Below are the code and all the weights of a small trained network. Each question names an input and a target symbol and asks about switching units off, where a switched-off unit gives its printed mean instead of its output.

import numpy as np


def w(rows, s, z=0):
    codes = np.array(rows[::2]) - 128.0
    scale = np.full(codes.shape[1], s)
    scale[-1] = z or s
    return codes * scale


def norm(h):
    return h / np.sqrt((h * h).mean(-1, keepdims=True) + 1e-5)


def f(y):
    return np.maximum(y, 0)


def softmax(a):
    e = np.exp(a - a.max(-1, keepdims=True))
    return e / e.sum(-1, keepdims=True)


def log_softmax(a):
    a = a - a.max(-1, keepdims=True)
    return a - np.log(np.exp(a).sum(-1, keepdims=True))


def net(x, mask):
    ids = ['αγεζηθλμξπφω'.index(c) for c in x.split()]
    T = len(ids)
    res = E[ids] + P[:T]
    r = norm(res)
    for j in range(2):
        rows = slice(2 * j, 2 * j + 2)
        q, k, v = (r @ M[0][rows].T for M in (Q, K, V))
        z = softmax(np.where(np.tri(T) > 0, q @ k.T / 2**0.5, -1e9)) @ v
        o = O[0][rows]
        res = res + np.where(mask[j], z, o[:, -1]) @ o[:, :-1]
    y = f(norm(res) @ A[0][:, :-1].T + A[0][:, -1])
    res = res + np.where(mask[2:14], y, B[0][:, -1]) @ B[0][:, :-1]
    return log_softmax(norm(res)[-1] @ U[:, :-1].T + U[:, -1])


Q, K, V, O, A, B = {}, {}, {}, {}, {}, {}
E = w([
[176,19,31,148,112],'α',
[134,33,12,153,158],'γ',
[102,130,178,175,148],'ε',
[150,182,125,95,75],'ζ',
[168,6,77,191,146],'η',
[156,150,179,144,88],'θ',
[122,185,98,87,93],'λ',
[107,188,91,90,116],'μ',
[121,149,174,158,129],'ξ',
[135,132,190,164,111],'π',
[80,150,140,155,159],'φ',
[87,180,95,108,137],'ω',
],0.017)
P = w([
[170,181,110,171,163],'0',
[43,153,106,216,18],'1',
[54,89,115,134,57],'2',
[169,170,124,136,180],'3',
[207,189,86,211,174],'4',
[147,46,116,110,146],'5',
[29,80,146,94,60],'6',
[105,168,74,225,65],'7',
[192,181,171,99,230],'8',
[173,72,139,71,203],'9',
[159,145,105,184,150],'10',
[79,128,166,137,48],'11',
[126,7,140,77,73],'12',
],0.015)
Q[0] = w([
[176,159,48,229,136],'head 0',
[204,37,71,112,169],'head 0',
[219,29,102,66,220],'head 1',
[44,128,250,2,136],'head 1',
],0.029)
K[0] = w([
[109,157,51,247,56],'head 0',
[35,80,148,104,36],'head 0',
[10,47,155,97,33],'head 1',
[206,64,165,5,242],'head 1',
],0.028)
V[0] = w([
[176,53,115,110,75],'head 0',
[98,206,170,82,109],'head 0',
[87,159,14,44,159],'head 1',
[4,97,102,191,247],'head 1',
],0.022)
O[0] = w([
[124,150,126,125,168,3],'head 0',
[77,91,140,161,115,194],'head 0',
[133,169,98,189,108,9],'head 1',
[169,132,151,123,4,134],'head 1',
],0.022,0.0078)
A[0] = w([
[111,118,97,156,158,94],'neuron 0',
[125,54,109,106,148,131],'neuron 1',
[91,149,145,142,173,2],'neuron 2',
[105,208,191,109,125,204],'neuron 3',
[82,168,135,159,133,143],'neuron 4',
[86,145,155,99,175,113],'neuron 5',
[91,121,120,154,153,201],'neuron 6',
[97,94,129,142,111,159],'neuron 7',
[116,135,158,85,102,120],'neuron 8',
[104,142,173,82,136,121],'neuron 9',
[157,120,138,121,96,156],'neuron 10',
[218,1,10,144,136,71],'neuron 11',
],0.039,0.0068)
B[0] = w([
[131,84,171,162,109,185],'neuron 0',
[117,109,48,191,94,254],'neuron 1',
[11,134,62,124,136,179],'neuron 2',
[183,211,134,107,164,160],'neuron 3',
[200,98,141,148,156,178],'neuron 4',
[214,192,118,92,127,225],'neuron 5',
[99,152,193,89,100,208],'neuron 6',
[163,169,92,119,156,208],'neuron 7',
[141,141,210,146,129,208],'neuron 8',
[122,47,153,88,145,207],'neuron 9',
[70,111,71,119,147,211],'neuron 10',
[100,48,15,252,52,175],'neuron 11',
],0.044,0.016)
U = w([
[80,107,217,213,171,205],'α',
[205,136,185,240,145,98],'γ',
[20,186,120,180,196,153],'ε',
[62,94,205,51,81,120],'ζ',
[150,217,103,128,128,218],'η',
[174,195,124,139,190,205],'θ',
[67,116,36,31,158,3],'λ',
[135,186,179,81,175,248],'μ',
[228,51,106,105,151,40],'ξ',
[63,15,109,178,130,115],'π',
[139,138,37,248,101,86],'φ',
[99,175,147,119,9,121],'ω',
],0.012,0.0027)

Each question gives the input, a string of symbols that net reads in full, and the target symbol t.
The units are the heads (2 rows each of Q, K, V and O) and the neurons (one row each of A and B). Each row of codes is followed by its name. A weight is (code - 128) times the scale printed after its matrix; where a second scale follows, it is the last column's (O, A, B and U).
mask holds one flag per unit, heads first, then neurons. A switched-off unit (its flag False) gives its mean, the last column of its rows in O or B, instead of its output. The means were averaged over made-up inputs and are rounded, as every weight is.
A unit's drop is (log p(t) with every unit on - log p(t) with that unit switched off) / (log p(t) with every unit on - log p(t) with every unit switched off).
The circuit of an input: a set's keep is (log p(t) with only the set's units on - log p(t) with every unit switched off) / (log p(t) with every unit on - log p(t) with every unit switched off). Starting from the 12 units with the biggest drops (on a tie, the unit counted first), units are removed one at a time, each time the one whose removal leaves the highest keep (on an exact tie, the one counted first), for as long as the keep stays at least 0.8.
circuit, biggest first: the units of the circuit, biggest drop first
unit that matters most: the unit with the biggest drop
which heads matter: for each layer, one digit per head in row order, 1 if its drop is at least 0.15 and else 0, layers parted by /
input ω π φ ε μ θ, target ω: unit that matters most -> head 1
input ζ π π ω π ε, target ξ: circuit, biggest first -> (head 0; neuron 9; neuron 5)
input α ζ α θ π μ, target θ: which heads matter -> 10
input γ ζ γ φ θ, target ε: which heads matter -> 01
input π λ γ ζ θ φ ζ, target ε: which heads matter -> 01
input ζ ω ζ ζ ε ξ ε ω ξ π θ π, target π: which heads matter -> 11
input α μ π φ θ ε θ π, target λ: circuit, biggest first -> (head 1; neuron 2; neuron 5)
input γ π ω, target η: circuit, biggest first -> (head 0; neuron 3)
input ω η ζ ω θ, target μ: circuit, biggest first -> (neuron 1; head 0)
input θ ζ ε, target λ: which heads matter -> 01
input ζ ε ω ε, target ε: circuit, biggest first -> (head 1; neuron 6)
input γ ξ θ ω, target η: which heads matter -> 11
input π ξ μ μ ω ε λ, target γ: circuit, biggest first -> (head 1; neuron 4; neuron 1)
input μ θ ω ω ε ε γ π ε φ π φ ω, target ω: which heads matter -> 01
input φ η π π ζ λ ε θ φ, target α: circuit, biggest first -> (head 1; neuron 0; neuron 6)
input η γ α ζ π ε ξ φ, target ξ: circuit, biggest first -> (head 1; neuron 9; neuron 5)
input γ π ζ λ ζ π π θ ω φ, target ξ: circuit, biggest first -> (neuron 9; neuron 5)
input ε η ω γ ζ, target μ: which heads matter -> 00
input ε λ μ μ ε ω μ π η η ω, target ξ: unit that matters most -> neuron 9
input ζ μ ξ θ ξ φ π γ γ μ, target ξ: which heads matter -> 11
input λ θ η ω π ε θ ε μ η θ, target ζ: circuit, biggest first -> (head 1; neuron 1)
input π φ ξ, target ξ: circuit, biggest first -> (head 1; neuron 5)
input π φ θ λ φ, target ω: circuit, biggest first -> (head 1; neuron 1)
input ζ ε π θ π γ φ ζ, target ξ: which heads matter -> 01
input ξ α θ θ ε φ ω ζ ξ, target ω: circuit, biggest first -> (head 1)
input ζ ε α η π ζ ζ μ π π, target ε: circuit, biggest first -> (head 1; neuron 6)
input γ φ π θ η μ, target ξ: unit that matters most -> head 0
